Below is a small trained network, with its code and all its weights. Each question gives an input and a target symbol and asks what happens when units are switched off, that is, made to give their printed mean instead of their output.

import numpy as np


def w(rows, s, z=0):
    codes = np.array(rows[::2]) - 128.0
    scale = np.full(codes.shape[1], s)
    scale[-1] = z or s
    return codes * scale


def f(y):
    return y / 2 * (1 + np.tanh(0.7978845608 * (y + 0.044715 * y**3)))


def softmax(a):
    e = np.exp(a - a.max(-1, keepdims=True))
    return e / e.sum(-1, keepdims=True)


def log_softmax(a):
    a = a - a.max(-1, keepdims=True)
    return a - np.log(np.exp(a).sum(-1, keepdims=True))


def net(x, mask):
    ids = ['ΛΠΨΩγδξσ'.index(c) for c in x.split()]
    T = len(ids)
    res = E[ids] + P[:T]
    r = res
    for j in range(3):
        rows = slice(3 * j, 3 * j + 3)
        q, k, v = (r @ M[0][rows].T for M in (Q, K, V))
        z = softmax(np.where(np.tri(T) > 0, q @ k.T / 3**0.5, -1e9)) @ v
        o = O[0][rows]
        res = res + np.where(mask[j], z, o[:, -1]) @ o[:, :-1]
    y = f(res @ A[0][:, :-1].T + A[0][:, -1])
    res = res + np.where(mask[3:19], y, B[0][:, -1]) @ B[0][:, :-1]
    return log_softmax(res[-1] @ U[:, :-1].T + U[:, -1])


Q, K, V, O, A, B = {}, {}, {}, {}, {}, {}
E = w([
[102,90,114,138,26,109,149],'Λ',
[143,44,117,170,132,125,20],'Π',
[147,211,92,179,88,106,65],'Ψ',
[124,94,129,97,6,91,130],'Ω',
[136,115,93,78,173,113,91],'γ',
[121,81,45,147,159,138,89],'δ',
[232,89,88,144,143,138,175],'ξ',
[152,147,151,85,141,211,113],'σ',
],0.02)
P = w([
[90,108,192,179,172,77,250],'0',
[118,103,193,157,178,82,149],'1',
[128,109,187,135,157,99,130],'2',
[132,114,167,120,135,110,125],'3',
[135,116,148,104,117,122,115],'4',
[135,111,128,94,107,140,105],'5',
[135,112,105,86,100,151,93],'6',
[139,116,85,78,89,167,90],'7',
[143,115,63,67,83,184,87],'8',
[133,104,37,69,79,195,74],'9',
[141,113,12,58,71,209,76],'10',
],0.011)
Q[0] = w([
[105,9,120,121,45,67,199],'H0',
[161,158,203,172,222,179,139],'H0',
[102,152,100,227,187,110,98],'H0',
[70,108,118,177,157,163,138],'H1',
[145,50,55,139,71,114,96],'H1',
[34,153,76,92,156,125,199],'H1',
[142,216,133,216,223,173,202],'H2',
[63,172,169,110,91,151,100],'H2',
[97,88,113,120,72,90,157],'H2',
],0.011)
K[0] = w([
[153,93,12,63,126,146,147],'H0',
[93,88,197,185,154,111,179],'H0',
[83,131,158,164,126,11,141],'H0',
[117,154,179,153,193,124,132],'H1',
[153,146,72,79,91,189,81],'H1',
[89,164,118,144,163,130,202],'H1',
[63,107,214,152,184,17,131],'H2',
[43,111,78,133,116,159,104],'H2',
[170,130,85,91,126,204,90],'H2',
],0.012)
V[0] = w([
[118,147,165,1,211,53,181],'H0',
[136,89,179,50,18,124,138],'H0',
[151,232,62,115,111,52,171],'H0',
[118,58,126,120,119,101,21],'H1',
[229,94,160,207,116,77,145],'H1',
[40,28,226,80,147,116,191],'H1',
[140,71,144,153,206,129,203],'H2',
[66,55,64,182,153,54,62],'H2',
[240,109,148,178,109,69,167],'H2',
],0.0076)
O[0] = w([
[86,94,96,133,141,1,86,46],'H0',
[118,221,98,109,141,99,201,250],'H0',
[78,107,128,27,190,151,116,138],'H0',
[53,133,69,131,151,116,178,255],'H1',
[187,141,80,161,182,146,178,177],'H1',
[146,110,69,78,96,218,136,121],'H1',
[107,157,155,90,74,135,105,83],'H2',
[72,105,75,215,54,182,201,118],'H2',
[37,145,145,167,154,137,58,228],'H2',
],0.0093,0.0059)
A[0] = w([
[115,130,252,74,127,254,191,38],'N0',
[84,10,119,91,118,11,130,1],'N1',
[115,96,187,113,16,84,65,47],'N2',
[216,117,149,166,205,144,229,52],'N3',
[212,176,84,136,149,115,169,79],'N4',
[110,20,165,142,209,174,111,176],'N5',
[103,65,117,138,102,153,151,68],'N6',
[89,50,96,62,88,146,105,146],'N7',
[92,122,215,121,94,91,138,154],'N8',
[189,125,226,187,71,130,165,190],'N9',
[58,113,104,164,162,186,172,130],'N10',
[147,103,181,120,52,114,179,58],'N11',
[89,163,120,114,127,159,214,167],'N12',
[157,19,176,118,110,136,118,82],'N13',
[51,203,154,141,62,128,130,25],'N14',
[91,157,128,122,141,171,2,43],'N15',
],0.0096,0.0047)
B[0] = w([
[60,65,168,155,90,125,23,140],'N0',
[120,137,64,109,55,150,46,156],'N1',
[126,191,119,127,203,190,119,177],'N2',
[183,63,96,121,120,87,97,146],'N3',
[104,114,179,157,136,102,51,184],'N4',
[151,189,117,95,69,153,128,168],'N5',
[150,127,151,195,124,132,132,149],'N6',
[124,144,171,216,159,78,163,206],'N7',
[146,169,110,107,133,104,181,140],'N8',
[50,117,101,150,186,160,110,147],'N9',
[132,150,151,55,150,117,137,214],'N10',
[116,91,103,112,142,254,132,164],'N11',
[138,80,193,133,138,112,128,254],'N12',
[169,92,110,91,79,87,191,134],'N13',
[188,101,131,160,161,100,82,194],'N14',
[171,69,161,102,109,152,148,186],'N15',
],0.0096,0.008)
U = w([
[95,255,192,252,179,113,122,166],'Λ',
[108,101,88,184,129,177,181,66],'Π',
[137,207,76,63,98,237,188,149],'Ψ',
[13,75,69,110,231,115,158,111],'Ω',
[55,109,79,166,66,92,126,86],'γ',
[128,125,198,143,32,54,239,252],'δ',
[51,56,182,113,108,157,76,101],'ξ',
[229,30,88,164,169,107,111,99],'σ',
],0.0057,0.0038)

Each question gives the input, a string of symbols that net reads in full, and the target symbol t.
The units are the heads (3 rows each of Q, K, V and O) and the neurons (one row each of A and B). Each row of codes is followed by its name. A weight is (code - 128) times the scale printed after its matrix; where a second scale follows, it is the last column's (O, A, B and U).
mask holds one flag per unit, heads first, then neurons. A switched-off unit (its flag False) gives its mean, the last column of its rows in O or B, instead of its output. The means were averaged over made-up inputs and are rounded, as every weight is.
A unit's drop is (log p(t) with every unit on - log p(t) with that unit switched off) / (log p(t) with every unit on - log p(t) with every unit switched off).
The circuit of an input: a set's keep is (log p(t) with only the set's units on - log p(t) with every unit switched off) / (log p(t) with every unit on - log p(t) with every unit switched off). Starting from the 12 units with the biggest drops (on a tie, the unit counted first), units are removed one at a time, each time the one whose removal leaves the highest keep (on an exact tie, the one counted first), for as long as the keep stays at least 0.8.
units of the circuit, in order: the units of the circuit, biggest drop first
unit that matters most: the unit with the biggest drop
k most important neurons: the k neurons with the biggest drops, biggest first
which heads matter: for each layer, one digit per head in row order, 1 if its drop is at least 0.15 and else 0, layers parted by /
input Ω ξ Ω, target Λ: 2 most important neurons	N2, N7
input σ Ψ Ω Ψ, target Ψ: units of the circuit, in order	H0, N7, N12
input ξ Π Ω γ ξ δ, target ξ: units of the circuit, in order	H2, N15
input Ω Ω Ψ Ψ Ψ Ψ Ψ ξ ξ δ, target ξ: units of the circuit, in order	H2, H0
input Ω Ψ σ δ, target Ψ: 2 most important neurons	N5, N12
input Ω Ω Λ Ψ γ Ω Ω Ω Λ, target δ: which heads matter	000
input ξ γ γ, target ξ: 2 most important neurons	N15, N1
input Ψ Ω Ω σ Ψ, target Ψ: which heads matter	100
input σ Ω Π Λ Ω Ω Ψ Ω Ω Π, target Ω: unit that matters most	H1
input Ω Ψ Ω σ γ Ω Λ, target γ: 2 most important neurons	N1, N7
input Ω Ψ Ω σ Ω Λ δ γ Π Ψ Ω, target δ: units of the circuit, in order	H0, H2, N12, H1
input Ω Ω Ω σ Ω Ω, target Ψ: units of the circuit, in order	H2, N2, N11, N12
input γ Ψ Λ, target γ: units of the circuit, in order	H0, N1
input Λ Λ Ω Ω Ψ ξ σ Ω Ω δ Λ, target Π: unit that matters most	H2
input Λ Ψ Ω Λ Ω ξ Ψ Π Ω Π σ, target ξ: which heads matter	100
input ξ Ψ Ψ σ Ψ ξ, target Λ: units of the circuit, in order	H2, H1
input ξ δ σ, target ξ: 2 most important neurons	N0, N7
input Ψ Π Ω Ω ξ Ω Ψ ξ Ω, target Λ: units of the circuit, in order	N7, N2, H2
input Ω Ψ Λ Ψ Π Π, target Ψ: 4 most important neurons	N5, N10, N4, N14
input δ ξ Ω Ω Ψ Ω Ψ Ψ Ψ Ω Λ, target δ: units of the circuit, in order	N12, H0, H1
input Ψ δ Λ Π σ Ω ξ Ω γ Ω, target γ: unit that matters most	N1
input ξ Π Ω Ω δ Ω Ω δ σ Λ Λ, target Ψ: 4 most important neurons	N2, N11, N12, N14
input ξ γ Ω Ω, target γ: units of the circuit, in order	H0, N1
input δ σ Ω Λ, target Ψ: which heads matter	101
input γ Ω ξ Π Λ, target Λ: which heads matter	101
input Ω Π Ψ Ω Ψ Ψ γ, target Ψ: units of the circuit, in order	H0, N5
input Ψ Ψ ξ γ, target Ψ: units of the circuit, in order	N5, H0
input σ σ γ, target σ: units of the circuit, in order	H0, H2
input Ω ξ Λ, target Λ: units of the circuit, in order	H2, N2
